Each row of numbers stands for one object and depends on some of the facts below. Use the named rows to name the rest.

Some objects and their rows:
q_65: [1, 13, 8, -2, -9, -10, -16, 3, 3, -18, 0, 12, -10, -13, 3, -4, -34, 5, -9, -13, -7, -9, -11, -6, -8, -9, 2, 10, 6, 27, 4, 3, -3, 12, 5]
q_514: [7, -15, -12, 4, 4, -16, -8, 7, -3, -5, -14, -10, -3, -4, 10, 1, -15, 4, 34, -7, -6, 2, -12, -9, -4, -6, 7, -9, -4, -15, 2, -4, 1, 3, -4]
q_151: [17, 4, 0, 6, -13, -3, -15, 13, -2, -7, 9, 21, -4, -16, 5, -3, -13, 9, 26, 0, -22, -38, -22, -10, -2, -7, 4, -7, -14, 30, 17, 2, -1, 5, -3]
q_855: [-17, 12, 6, -2, -3, 2, -1, 0, 2, -7, -23, -15, -9, -6, -2, -9, -3, 3, -23, 14, -4, -7, 3, 4, -9, -6, 6, 14, -8, 1, 2, 8, -2, 6, 9]
q_860: [-2, 7, -3, 1, -3, 4, 1, -9, -1, -6, -18, -17, -4, -5, 3, -8, 1, 3, -3, 11, -10, -11, -11, 5, -7, -2, 10, -2, -22, -3, 13, -3, -1, 3, 12]
q_224: [5, 12, -16, 3, -10, -4, -1, 7, 1, -10, 6, -3, -13, 1, -5, 6, 6, 28, 45, -1, -11, -1, -9, 12, 4, 5, 0, 0, 7, 1, 18, -8, 0, -3, -2]
q_911: [-12, -20, 2, 11, 1, -19, -8, 14, -3, -4, -15, 4, -6, -8, -2, 0, -14, 16, 18, -1, 6, -6, -4, -18, -6, -11, 2, 4, 1, -18, -8, 13, 1, 2, -12]
q_986: [5, -2, -18, -2, 2, -4, -2, 11, 5, -10, 7, 10, -5, 5, -16, 0, -4, 28, -24, 6, -9, 6, 3, 5, 0, 5, 1, 15, 16, 9, 4, 5, -3, 0, -2]
q_766: [22, 13, 2, 0, -8, -5, -16, 5, -3, -8, 6, 7, -7, -14, 7, -7, -20, 1, 3, -7, -16, -20, -17, 1, -4, -3, 0, 7, -12, 26, 16, -2, -3, 11, -4]
q_941: [2, 5, 0, -8, 8, -1, 1, -12, -5, -1, -14, -6, -2, -4, -1, -7, -3, 0, -3, 14, -13, -19, -9, -3, -7, -1, 5, 4, -17, 7, 11, 6, -7, -2, 11]
q_736: [-10, 15, 0, 1, -6, 1, 0, -8, -2, -4, -20, -22, -8, -8, 2, -4, 4, -4, 30, 8, -13, -14, -12, 4, -5, -2, 3, -1, -17, -1, 17, -5, -5, 1, 13]
q_638: [-1, -6, -14, 9, -7, -4, -1, 9, 2, -11, 11, 22, -4, 0, -13, 7, 0, 34, 42, 6, -14, -13, -10, -7, 3, -2, 5, -3, 8, 5, 13, 1, -2, -8, -2]
q_565: [-11, 13, 0, 2, -3, 0, -2, -9, -2, -5, -18, -18, -8, -9, -2, -6, 0, -6, 34, 9, -15, -15, -10, 1, -5, 1, -1, 5, -14, -1, 16, -4, -6, 2, 6]
q_468: [11, -4, -12, 11, -9, -5, 3, -6, -2, -10, 10, 7, -1, 3, -12, -1, 0, 38, 5, -2, 4, 3, -17, 6, 2, 4, 2, 3, -8, -10, 17, -6, -4, 0, -5]
q_882: [-2, 2, 4, 7, -8, 0, 2, -19, -6, -5, -14, -15, 2, -7, -6, -10, -4, 10, -4, 9, 1, -9, -22, 3, -6, 0, 6, 1, -30, -14, 19, -5, -9, 3, 7]
q_532: [1, -5, 1, 0, 13, -20, -6, 11, -6, -1, -19, -2, -15, -1, 7, 1, -9, 7, 0, -4, 1, -1, 11, -8, -5, -10, 1, 5, 6, -9, -11, 16, 6, 1, -14]
q_926: [-12, 14, 5, -9, 12, -9, -8, -1, -11, -7, -7, -8, 3, -14, -14, 11, -15, -11, -13, -4, 1, 3, -2, -1, 6, 2, -8, 16, -14, 9, 1, 11, 4, 4, -13]
q_499: [-1, -4, -15, 7, -6, -5, -2, 10, 2, -10, 10, 18, -6, -2, -13, 5, 4, 32, 40, 6, -12, -14, -9, -4, 3, 0, 3, 1, 7, 6, 13, -1, -3, -6, -2]

Some facts about the objects:
keskunok: refers to; podrer: is of sort
q_109 keskunok: q_514,q_987,q_957,q_345
q_115 keskunok: q_710,q_217
q_157 keskunok: q_987,q_731,q_852,q_321
q_185 keskunok: q_642,q_579,q_833,q_345
q_189 keskunok: q_848,q_63,q_968
q_218 keskunok: q_629,q_219
q_228 keskunok: q_974,q_190
q_262 keskunok: q_941,q_417,q_475
q_281 keskunok: q_987,q_381,q_719,q_783
q_318 keskunok: q_766
q_34 keskunok: q_217,q_345
q_397 keskunok: q_159,q_705,q_959,q_717
q_427 keskunok: q_173,q_919,q_140,q_589,q_54
q_432 keskunok: q_573
q_481 keskunok: q_710,q_506
q_488 keskunok: q_233,q_321
q_50 keskunok: q_217,q_889,q_783,q_242
q_513 keskunok: q_475,q_173
q_525 keskunok: q_468,q_402
q_53 keskunok: q_460,q_760,q_219,q_785,q_765,q_156
q_532 keskunok: q_217,q_475,q_937,q_639,q_667,q_717
q_546 keskunok: q_373,q_159,q_667,q_156,q_345
q_550 keskunok: q_962,q_819,q_870
q_552 keskunok: q_879,q_499,q_151
q_575 keskunok: q_755,q_159,q_705
q_618 keskunok: q_638,q_879,q_464,q_628,q_338,q_151
q_65 keskunok: q_731,q_142,q_642
q_652 keskunok: q_736,q_224
q_691 keskunok: q_710,q_506,q_722,q_91,q_987
q_707 keskunok: q_710,q_752,q_140,q_573
q_713 keskunok: q_722,q_736
q_724 keskunok: q_466,q_959,q_931
q_741 keskunok: q_224,q_565
q_769 keskunok: q_91,q_464,q_775
q_797 keskunok: q_866
q_805 keskunok: q_573
q_824 keskunok: q_468,q_219
q_850 keskunok: q_519,q_722,q_860,q_431
q_855 keskunok: q_860,q_63,q_573
q_881 keskunok: q_21
q_891 keskunok: q_710,q_164,q_642,q_70
q_892 keskunok: q_866,q_151
q_903 keskunok: q_629,q_475,q_159,q_749
q_911 keskunok: q_373,q_628,q_765,q_382,q_579
q_926 keskunok: q_755,q_593,q_19
q_955 keskunok: q_475,q_504,q_338
q_966 keskunok: q_882,q_381,q_219,q_431
q_972 keskunok: q_882,q_974,q_982,q_402
q_975 keskunok: q_475,q_968
q_977 keskunok: q_749
q_986 keskunok: q_919
[q_109,q_151,q_164,q_190,q_233,q_262,q_281,q_338,q_34,q_382,q_460,q_573,q_593,q_632,q_65,q_719,q_722,q_766,q_870,q_891,q_892,q_966,q_977] podrer a
[q_115,q_157,q_189,q_21,q_242,q_345,q_425,q_431,q_488,q_589,q_642,q_691,q_705,q_707,q_713,q_717,q_755,q_783,q_824,q_889,q_91,q_937,q_957,q_968,q_987] podrer e
[q_140,q_156,q_173,q_321,q_373,q_402,q_427,q_506,q_519,q_53,q_546,q_565,q_575,q_619,q_639,q_652,q_710,q_724,q_736,q_741,q_769,q_855,q_860,q_882,q_941,q_972,q_982] podrer f
[q_142,q_19,q_218,q_219,q_381,q_417,q_432,q_444,q_475,q_54,q_552,q_618,q_628,q_797,q_833,q_879,q_926,q_962] podrer c
[q_159,q_224,q_397,q_464,q_466,q_468,q_481,q_499,q_50,q_504,q_579,q_629,q_63,q_638,q_667,q_731,q_752,q_763,q_765,q_775,q_819,q_850,q_852,q_866,q_881,q_903,q_931,q_975,q_986] podrer b
[q_185,q_217,q_228,q_318,q_342,q_513,q_514,q_525,q_532,q_550,q_70,q_749,q_760,q_785,q_805,q_848,q_911,q_919,q_955,q_959,q_974] podrer d

Rows to name:
No name comes twice in this set of rows, the named rows included.
[1, 11, -4, -12, 11, -6, -8, -5, -13, -3, -3, -10, 11, -14, -8, 9, -14, -13, -4, -5, -5, -3, -11, 1, 7, 4, -6, 3, -20, 10, 10, 3, 4, 0, -12] => q_19
[-4, -2, 3, -1, 4, -4, 3, -23, -4, -6, -15, 2, 7, -7, -5, -5, -13, 2, 13, 6, -11, -19, -24, -11, -7, -4, 6, -4, -17, 0, 12, 1, -9, -5, 15] => q_373
[-2, 6, -10, -6, 7, -4, -11, 6, -9, -5, -2, -8, 13, -16, -11, 6, -13, -13, -7, 0, -7, 1, -14, -1, 7, 8, -3, 8, -22, 7, 9, 0, 1, 5, -14] => q_962
[23, -22, -26, 1, 10, -12, -10, 18, -3, 4, -8, -6, -1, -2, 8, -6, -11, 3, -4, 7, -13, -2, -6, -5, -4, 1, 8, 1, -6, -3, -1, -2, 1, 6, -13] => q_919
[6, -9, -16, 2, -2, -7, 2, -4, 2, -13, 7, 21, 3, 2, -11, 5, -12, 27, 24, -5, -8, 0, -21, -5, 2, -1, 6, -3, 6, 6, 12, -5, -5, -8, 10] => q_579
[11, -1, -14, -1, 2, -5, 1, 2, -1, -8, 9, 17, -5, 5, -8, 5, 5, 32, 11, 3, -14, -10, -7, -1, 3, 1, 1, -1, 8, 9, 10, 4, 1, -8, -2] => q_504
[5, 14, 21, 9, -19, -7, -11, 2, -3, -14, 1, 5, -13, -12, 4, -5, -16, 23, -30, -11, 9, -7, -10, 4, -7, -12, 4, 10, -12, 7, 9, 9, 3, 16, -5] => q_966
[12, -17, -12, 15, -4, -15, -8, 9, -7, -1, -7, -16, -4, -6, 3, -6, -6, 12, 21, 2, 3, 0, -15, -2, -2, 1, 6, -4, -22, -23, 9, -5, -1, 10, -17] => q_974
[-17, 9, 19, -5, 7, -8, 3, -22, -3, -8, -21, -1, -4, -7, -10, -4, -16, 3, -3, 4, 4, -9, -4, -11, -10, -8, 3, 12, -5, -3, 1, 13, -7, -2, 12] => q_546
[-6, -3, -8, -2, 4, -2, -10, 9, -9, -4, -1, 10, 12, -16, -10, 14, -10, 0, 5, 4, -11, -14, -19, -11, 7, -3, 5, -8, -25, 10, 8, 4, 5, -1, -12] => q_879
[16, 3, -21, 0, -4, 0, 0, 9, 3, -8, 8, 5, -5, 7, -1, 3, 8, 33, 4, 3, -10, 1, -3, 12, 2, 4, 6, -1, 6, 7, 13, -2, 1, -3, 0] => q_63
[5, -15, -19, 1, 3, -14, -10, 15, -1, -5, -14, -11, 0, -6, 9, -1, -16, 5, 26, -2, -9, 3, -10, -9, -5, -4, 9, -7, -1, -7, 1, -3, 1, 4, -4] => q_70
[5, 5, -7, -1, 4, -6, 2, 6, 1, -9, 6, 13, -13, 7, -9, 2, 3, 35, -9, 4, -6, -1, 8, 6, 1, -2, -2, 12, 17, 9, 3, 12, 3, -4, -4] => q_975
[-10, 3, 10, -1, 5, -6, -5, -6, -12, -8, -4, 1, 7, -11, -14, 9, -13, 10, -45, -3, 13, 5, -8, 1, 3, -5, 0, 7, -25, -2, 1, 15, 8, 5, -15] => q_218

Now the same objects, written a new way:
Known rows:
q_819: [0, 1, -7, 3, 4, -5, -12, -8, 12, -11, 8, -6, -5, 8, -25, -21, 22, -4, 11, -5, 7, 4, 8, -3, -1, 1, -2]
q_21: [-3, -7, 27, -18, 7, 3, -5, -4, -8, 1, 9, -5, -16, -2, 13, -10, -7, -17, -25, 8, -4, 6, -3, -11, 2, -3, -5]
q_427: [16, 12, 6, -3, -11, 3, 9, 14, 3, 8, -20, 7, 17, -1, -18, 25, -7, 3, 1, -8, -8, -5, -5, -3, 4, -17, 9]
q_140: [25, -5, -6, -7, -9, 4, 0, 9, 6, 1, -17, 1, 5, 5, -21, 14, -6, -2, -6, 5, -6, 2, -4, -1, 3, -23, -8]
q_707: [2, 8, 52, -2, -29, 16, -3, -14, 5, -1, 21, 18, -12, 15, 33, 13, 3, -19, -4, -24, -24, 23, -28, 6, 2, 1, -14]
q_219: [14, -3, -35, -1, 19, -20, -2, -24, -13, 28, 10, 10, -31, -18, 7, -2, -5, 13, 7, -15, 3, 1, -26, -10, -13, 14, 9]
q_50: [-12, 11, 11, 23, -12, -4, -8, -14, 8, -8, -12, 7, 5, 3, -15, -28, 17, 15, 36, -18, -1, 9, 0, 7, 16, 8, 8]
q_667: [-5, 0, -6, 10, 4, -2, -11, -6, 12, -9, 3, -3, -3, 5, -26, -23, 19, 3, 9, -7, 6, 7, 11, 3, 6, 3, 4]
q_464: [-3, 6, -2, 1, 2, -9, -12, -2, 10, -15, 10, -8, -4, 5, -25, -18, 19, -5, 15, 3, 4, 7, 11, -10, 0, -1, 1]
q_109: [-19, -13, 3, 6, -10, -11, 18, -16, 4, 3, -20, -5, 23, 7, 30, -7, -2, 24, 16, -15, 1, -2, 10, 11, 15, 6, -6]
q_719: [2, -20, -12, -14, 2, -17, -5, -8, 4, -6, 6, -15, 12, -1, 17, 0, -2, 9, -4, 0, 10, -10, 17, 6, 3, -3, -22]
q_115: [0, 4, 61, 7, -22, 4, -7, -13, -12, -1, -15, 13, 1, -2, 32, -18, -6, -9, 20, -7, -20, 0, -28, 12, 19, 11, -14]
q_741: [11, 9, 1, -7, -5, 12, 32, 12, 9, 18, -29, 7, 18, 9, -11, 18, 0, -8, -3, -2, -5, -8, -7, -10, -7, -14, 8]
q_629: [-1, 3, -9, 3, 9, -5, -10, -17, 8, -3, 9, -4, -9, -3, -26, -22, 18, 6, 8, -18, 17, 3, 9, -3, 2, 0, 8]
q_941: [25, -4, -6, -9, -2, 2, -4, 15, 2, 2, -19, -3, 9, -2, -26, 12, -8, 1, -10, 8, -3, -6, 3, -1, 4, -24, -1]
q_233: [1, -19, -11, -14, 4, -17, -4, -8, 4, -6, 5, -16, 12, 2, 16, 2, -1, 6, -4, 0, 11, -10, 18, 4, 4, -3, -20]
q_525: [-11, 16, -10, 13, -7, 15, 17, -20, -35, 5, 6, 13, -15, -15, 14, 7, -20, 23, 14, -10, 24, 0, 0, -1, -5, 3, 7]
q_891: [2, -6, 12, 0, -17, -18, 0, -15, 3, -5, -8, -1, 24, 4, 32, 1, 2, 6, 29, -12, -2, -14, 0, 14, 9, 7, -27]

Rows to name:
No name comes twice in this set of rows, the named rows included.
[-5, 11, 6, -10, 11, -16, -20, 21, 4, -6, 13, -6, 38, -30, 4, 21, -8, 16, -4, -17, 12, -34, 17, 18, 11, 4, 13] => q_262
[-21, -12, 8, 20, -17, -14, 6, -17, 1, -1, -28, -3, 27, 2, 29, -13, -7, 40, 25, -18, -5, 6, 9, 24, 30, 8, -3] => q_34
[0, 1, 31, -21, 11, 3, -15, 6, -8, -3, 17, -7, -13, -12, 6, -2, -8, -17, -28, 6, -3, -2, -3, -5, 3, -4, 1] => q_968
[1, -6, 31, -19, 5, 5, -5, -4, -8, 0, 8, -4, -15, 0, 16, -11, -5, -23, -19, 11, -5, -1, -8, -9, 0, -2, -13] => q_91
[11, -6, -27, 5, 20, -13, -19, 20, 5, 8, 13, 4, -8, -7, 0, 5, 5, -13, -3, 17, -14, -8, -19, 5, -15, 21, 5] => q_417
[0, -9, -8, -18, 5, -22, -15, 4, 4, -10, 11, -19, 17, -7, 11, 8, -6, 8, -4, 4, 8, -12, 20, 2, 7, -5, -15] => q_338
[13, 13, -20, 7, 31, -12, -41, 50, 3, 2, 20, 6, 12, -36, -20, 18, -1, -10, -14, 8, -9, -33, -15, 20, -10, 28, 33] => q_475
[-14, 7, 38, -13, -1, 7, 13, -6, -8, 11, 1, 3, -8, 0, 21, -6, -7, -13, -14, -4, -6, 5, -11, -13, 2, 0, 6] => q_488
[25, -6, -8, -7, -8, 7, 8, 7, 7, 5, -15, 2, 4, 9, -19, 17, -3, -4, -12, 1, -5, 3, -1, -3, -1, -23, -6] => q_860
[-9, -6, -18, 18, 1, 27, 8, 6, -16, -11, 4, 2, -6, 3, 5, 1, -8, 1, -10, 20, 13, -1, 10, 13, -11, 7, -3] => q_959
[5, 4, 0, 2, -9, 10, 25, 9, 8, 15, -32, 6, 14, 8, -16, 15, -7, 7, -5, -7, -8, 2, -4, -2, 4, -16, 13] => q_724
[11, 7, 3, -9, -3, 16, 41, 14, 11, 22, -30, 9, 23, 13, -9, 19, 5, -17, -6, -2, -5, -18, -7, -12, -15, -11, 7] => q_652

The same objects again, as new rows of numbers:
Named rows:
q_417: [0, -8, 0, -18, -27, 35, 31, 20, -53, -23, -5, -3, 11]
q_218: [10, -29, 6, -19, -24, 23, 37, 19, -26, -18, -9, 5, 22]
q_589: [16, -26, -11, 2, -29, 34, 7, 21, -64, -35, -28, 11, -12]
q_525: [4, -9, 0, -12, -9, 7, 16, 11, -27, -7, -1, 3, 23]
q_242: [16, -25, -11, 1, -27, 36, 6, 21, -63, -36, -29, 11, -12]
q_957: [17, -26, -11, 1, -27, 37, 5, 21, -62, -36, -29, 12, -11]
q_115: [16, -16, -36, -19, 0, 22, 14, 20, -40, -48, -34, 9, -12]
q_966: [16, -23, 7, -11, -13, 11, 26, 16, -27, -12, -7, 14, 6]
q_224: [14, 15, 11, -39, -35, 15, -10, 28, -63, -7, -22, 0, 25]
q_513: [-13, 13, -2, -21, -14, -8, 29, -2, -39, -26, -11, -3, 15]
q_552: [15, -6, -14, -13, -29, 9, 38, 32, -42, -24, 9, -14, 10]
q_749: [-7, 4, 5, -11, -14, 20, 11, 7, -49, -12, -2, 2, 16]
q_532: [-11, 12, -5, -24, -3, 0, 25, 1, -33, -27, -10, -1, 16]
q_850: [17, 8, 0, -45, -28, -1, -2, 28, -45, -4, -24, -1, 30]
q_159: [9, 13, 17, -43, -35, 15, -7, 21, -61, -11, -30, 4, 28]
q_705: [17, -27, -8, 1, -29, 35, 7, 19, -62, -36, -30, 13, -11]
q_468: [14, 6, 17, -39, -35, 19, -11, 25, -58, -3, -25, 5, 30]
q_972: [19, -47, -13, -7, -26, 27, 33, 26, -43, -39, -15, 4, 0]

Name these rows:
No name comes twice in this set of rows, the named rows included.
[12, 12, 13, -40, -35, 17, -10, 26, -62, -6, -24, 2, 27] => q_765
[25, -27, -22, -4, -19, 19, 13, 25, -43, -40, -27, 8, -9] => q_157
[22, 2, -11, -5, -23, -7, 29, 29, -44, -20, 12, -7, -7] => q_892
[-6, -28, -31, -30, -17, 12, 46, 18, -36, 7, -8, -5, 12] => q_432
[4, -14, 1, -16, -25, 38, 28, 22, -49, -20, -4, -1, 13] => q_381
[4, -8, -1, -15, -27, 35, 29, 24, -53, -21, -1, -4, 11] => q_628
[19, -52, -8, -7, -26, 30, 32, 24, -40, -38, -17, 8, 3] => q_53
[13, -37, -21, -12, -24, 22, 37, 24, -49, -43, -16, 0, -4] => q_427
[5, 15, 15, -51, -35, -10, 9, 13, -47, -22, -37, 2, 28] => q_903
[18, 20, 7, -34, -41, 8, -10, 34, -68, -7, -14, -8, 22] => q_866
[25, -28, -23, -2, -21, 16, 13, 26, -45, -37, -25, 7, -10] => q_713
[-13, -14, -29, -23, -3, -3, 26, 7, -34, 19, -4, -2, 17] => q_805
[10, 10, 17, -40, -36, 17, -8, 22, -61, -6, -28, 5, 28] => q_629

